Here is a tiny trained network, its code and every weight. The questions are about switching its units off for an input and a class, where a switched-off unit gives its printed mean instead of its output.

import numpy as np


def w(rows, s, z=0):
    codes = np.array(rows[::2]) - 128.0
    scale = np.full(codes.shape[1], s)
    scale[-1] = z or s
    return codes * scale


def f(y):
    return y / 2 * (1 + np.tanh(0.7978845608 * (y + 0.044715 * y**3)))


def log_softmax(a):
    a = a - a.max(-1, keepdims=True)
    return a - np.log(np.exp(a).sum(-1, keepdims=True))


def net(x, mask):
    res = np.array(x, float).reshape(1, 3) / 4 @ E
    y = f(res @ A[0][:, :-1].T + A[0][:, -1])
    res = res + np.where(mask, y, B[0][:, -1]) @ B[0][:, :-1]
    return log_softmax(res[-1] @ U[:, :-1].T + U[:, -1])


A, B = {}, {}
E = w([
[159,200,234,88,103],'x0',
[3,230,92,72,242],'x1',
[12,104,53,38,111],'x2',
],0.011)
A[0] = w([
[140,84,94,82,74,141],'neuron 0',
[180,186,116,61,210,143],'neuron 1',
[172,144,239,187,46,160],'neuron 2',
[159,156,142,196,163,176],'neuron 3',
[174,151,212,136,120,254],'neuron 4',
[150,114,111,105,35,180],'neuron 5',
[115,136,186,19,70,167],'neuron 6',
[122,87,57,174,80,192],'neuron 7',
[6,178,169,85,164,213],'neuron 8',
[87,83,126,111,162,116],'neuron 9',
[140,94,65,193,163,161],'neuron 10',
[169,77,121,118,84,169],'neuron 11',
[118,159,173,24,49,159],'neuron 12',
[199,51,117,165,122,204],'neuron 13',
[97,81,129,45,91,150],'neuron 14',
],0.012,0.0054)
B[0] = w([
[92,86,170,142,124,176],'neuron 0',
[159,152,137,103,152,173],'neuron 1',
[197,142,59,29,89,250],'neuron 2',
[201,92,170,88,92,179],'neuron 3',
[190,125,88,2,167,217],'neuron 4',
[130,94,158,143,182,192],'neuron 5',
[100,152,157,84,235,184],'neuron 6',
[129,96,186,122,49,202],'neuron 7',
[119,184,8,144,170,246],'neuron 8',
[183,101,45,169,34,162],'neuron 9',
[166,86,189,160,85,186],'neuron 10',
[87,151,179,132,164,197],'neuron 11',
[82,173,96,133,197,185],'neuron 12',
[84,92,183,106,123,231],'neuron 13',
[112,128,151,158,140,185],'neuron 14',
],0.0086,0.017)
U = w([
[131,220,62,135,252,139],'0',
[110,107,160,192,144,187],'1',
[169,113,90,129,63,188],'2',
[105,144,56,190,113,2],'3',
],0.012,0.0027)

Each question gives the input, the list of numbers given to net, and the class t.
The units are the neurons (one row each of A and B). Each row of codes is followed by its name. A weight is (code - 128) times the scale printed after its matrix; where a second scale follows, it is the last column's (A, B and U).
mask holds one flag per neuron, in row order. A switched-off neuron (its flag False) gives its mean, the last column of its row in B, instead of its output. The means were averaged over made-up inputs and are rounded, as every weight is.
A unit's drop is (log p(t) with every unit on - log p(t) with that unit switched off) / (log p(t) with every unit on - log p(t) with every unit switched off).
The circuit of an input: a set's keep is (log p(t) with only the set's units on - log p(t) with every unit switched off) / (log p(t) with every unit on - log p(t) with every unit switched off). Starting from the 12 units with the biggest drops (on a tie, the unit counted first), units are removed one at a time, each time the one whose removal leaves the highest keep (on an exact tie, the one counted first), for as long as the keep stays at least 0.8.
units of the circuit, in order: the units of the circuit, biggest drop first
unit that matters most: the unit with the biggest drop
top k neurons: the k neurons with the biggest drops, biggest first
drop when u is switched off: that unit's drop, to one decimal
input [-3,-1,5], class 3: units of the circuit, in order => [neuron 2; neuron 4]
input [-4,4,5], class 3: units of the circuit, in order => [neuron 9; neuron 4]
input [-5,0,-2], class 1: units of the circuit, in order => [neuron 2; neuron 8]
input [-8,0,4], class 2: units of the circuit, in order => [neuron 7]
input [-3,-2,1], class 1: top 2 neurons => [neuron 2; neuron 4]
input [2,1,-3], class 2: top 4 neurons => [neuron 8; neuron 6; neuron 12; neuron 11]
input [4,-7,8], class 1: top 2 neurons => [neuron 8; neuron 0]
input [-6,-1,-1], class 1: top 2 neurons => [neuron 2; neuron 4]
input [-2,2,-4], class 2: top 3 neurons => [neuron 8; neuron 6; neuron 12]
input [-4,0,-3], class 1: top 2 neurons => [neuron 2; neuron 4]
input [4,-8,8], class 1: top 2 neurons => [neuron 8; neuron 0]
input [-3,1,0], class 2: drop when neuron 14 is switched off => 0.1
input [-8,7,4], class 3: drop when neuron 4 is switched off => 0.2
input [4,-8,6], class 1: unit that matters most => neuron 8
input [-6,1,6], class 3: drop when neuron 2 is switched off => 0.3
